Below is a small trained network, with its code and all its weights. Each question gives an input and a class and asks what happens when units are switched off, that is, made to give their printed mean instead of their output.

import numpy as np


def w(rows, s, z=0):
    codes = np.array(rows[::2]) - 128.0
    scale = np.full(codes.shape[1], s)
    scale[-1] = z or s
    return codes * scale


def f(y):
    return np.maximum(y, 0)


def log_softmax(a):
    a = a - a.max(-1, keepdims=True)
    return a - np.log(np.exp(a).sum(-1, keepdims=True))


def net(x, mask):
    res = np.array(x, float).reshape(1, 3) / 4 @ E
    y = f(res @ A[0][:, :-1].T + A[0][:, -1])
    res = res + np.where(mask, y, B[0][:, -1]) @ B[0][:, :-1]
    return log_softmax(res[-1] @ U[:, :-1].T + U[:, -1])


A, B = {}, {}
E = w([
[174,46,238],'x0',
[253,149,83],'x1',
[117,28,62],'x2',
],0.0068)
A[0] = w([
[118,104,126,117],'neuron 0',
[64,139,108,164],'neuron 1',
[105,136,98,101],'neuron 2',
[117,76,91,89],'neuron 3',
[182,156,164,56],'neuron 4',
[175,155,11,134],'neuron 5',
[125,148,150,107],'neuron 6',
[158,167,142,220],'neuron 7',
[154,73,113,178],'neuron 8',
[99,186,147,149],'neuron 9',
[176,111,102,88],'neuron 10',
[86,85,125,79],'neuron 11',
[101,99,81,102],'neuron 12',
[184,107,52,170],'neuron 13',
[164,119,116,156],'neuron 14',
[56,222,151,141],'neuron 15',
[162,120,143,118],'neuron 16',
[179,104,56,138],'neuron 17',
[157,142,69,84],'neuron 18',
[97,154,147,158],'neuron 19',
[231,94,192,254],'neuron 20',
[137,155,251,111],'neuron 21',
[147,144,75,156],'neuron 22',
[113,89,128,152],'neuron 23',
[104,186,96,207],'neuron 24',
[49,161,95,144],'neuron 25',
[174,159,152,93],'neuron 26',
[160,177,106,75],'neuron 27',
[117,117,110,123],'neuron 28',
[129,145,150,99],'neuron 29',
[71,133,59,114],'neuron 30',
[99,116,74,98],'neuron 31',
[197,190,130,179],'neuron 32',
[171,167,127,164],'neuron 33',
[97,113,183,205],'neuron 34',
[128,129,135,136],'neuron 35',
[128,125,105,88],'neuron 36',
[102,203,138,25],'neuron 37',
[102,130,232,84],'neuron 38',
[88,123,136,105],'neuron 39',
[87,177,130,153],'neuron 40',
[72,112,125,166],'neuron 41',
],0.017,0.0028)
B[0] = w([
[109,132,116,146],'neuron 0',
[184,86,111,182],'neuron 1',
[144,119,134,152],'neuron 2',
[109,79,96,169],'neuron 3',
[97,78,148,169],'neuron 4',
[55,227,123,214],'neuron 5',
[147,144,122,144],'neuron 6',
[108,108,102,177],'neuron 7',
[84,92,80,183],'neuron 8',
[157,131,66,175],'neuron 9',
[75,126,135,167],'neuron 10',
[91,93,81,166],'neuron 11',
[137,71,114,164],'neuron 12',
[38,101,156,199],'neuron 13',
[103,136,140,164],'neuron 14',
[212,139,3,210],'neuron 15',
[132,134,149,157],'neuron 16',
[74,98,150,190],'neuron 17',
[98,175,139,167],'neuron 18',
[138,137,104,161],'neuron 19',
[129,184,221,246],'neuron 20',
[149,171,209,199],'neuron 21',
[105,172,124,171],'neuron 22',
[101,119,99,163],'neuron 23',
[158,166,105,191],'neuron 24',
[212,78,110,197],'neuron 25',
[101,84,121,167],'neuron 26',
[121,165,98,168],'neuron 27',
[131,104,119,143],'neuron 28',
[146,129,125,141],'neuron 29',
[196,99,149,189],'neuron 30',
[174,97,148,165],'neuron 31',
[72,89,74,205],'neuron 32',
[91,110,86,177],'neuron 33',
[134,157,108,179],'neuron 34',
[129,128,132,133],'neuron 35',
[128,116,144,138],'neuron 36',
[129,129,52,171],'neuron 37',
[132,204,194,184],'neuron 38',
[144,113,115,156],'neuron 39',
[194,137,76,175],'neuron 40',
[162,82,111,177],'neuron 41',
],0.032,0.011)
U = w([
[99,201,5,70],'0',
[125,49,211,46],'1',
[205,148,85,176],'2',
[49,55,49,252],'3',
[137,95,150,17],'4',
[37,212,77,64],'5',
[132,190,198,242],'6',
],0.011,0.0038)

Each question gives the input, the list of numbers given to net, and the class t.
The units are the neurons (one row each of A and B). Each row of codes is followed by its name. A weight is (code - 128) times the scale printed after its matrix; where a second scale follows, it is the last column's (A, B and U).
mask holds one flag per neuron, in row order. A switched-off neuron (its flag False) gives its mean, the last column of its row in B, instead of its output. The means were averaged over made-up inputs and are rounded, as every weight is.
A unit's drop is (log p(t) with every unit on - log p(t) with that unit switched off) / (log p(t) with every unit on - log p(t) with every unit switched off).
The circuit of an input: a set's keep is (log p(t) with only the set's units on - log p(t) with every unit switched off) / (log p(t) with every unit on - log p(t) with every unit switched off). Starting from the 12 units with the biggest drops (on a tie, the unit counted first), units are removed one at a time, each time the one whose removal leaves the highest keep (on an exact tie, the one counted first), for as long as the keep stays at least 0.8.
units of the circuit, in order: the units of the circuit, biggest drop first
most important unit: the unit with the biggest drop
top k neurons: the k neurons with the biggest drops, biggest first
drop of u: that unit's drop, to one decimal
input [3,-1,-6], class 6: most important unit : neuron 21
input [4,7,-1], class 5: units of the circuit, in order : (neuron 20; neuron 32)
input [4,0,3], class 6: units of the circuit, in order : (neuron 32; neuron 15)
input [8,5,5], class 1: units of the circuit, in order : (neuron 20; neuron 5; neuron 8)
input [-3,3,8], class 3: top 4 neurons : (neuron 20; neuron 12; neuron 3; neuron 38)
input [-4,1,3], class 5: top 2 neurons : (neuron 5; neuron 15)
input [7,8,4], class 5: top 2 neurons : (neuron 20; neuron 25)
input [7,8,-2], class 1: top 3 neurons : (neuron 20; neuron 4; neuron 5)
input [6,6,4], class 1: top 3 neurons : (neuron 20; neuron 5; neuron 15)
input [4,2,4], class 1: top 3 neurons : (neuron 5; neuron 20; neuron 15)
input [6,7,-7], class 6: top 2 neurons : (neuron 20; neuron 21)
input [4,6,-2], class 1: drop of neuron 4 : 0.2
input [8,3,5], class 6: drop of neuron 20 : 0.8
input [-6,5,5], class 5: drop of neuron 5 : 1.4
input [2,-2,1], class 6: drop of neuron 24 : 0.0
input [-7,-2,5], class 2: most important unit : neuron 30
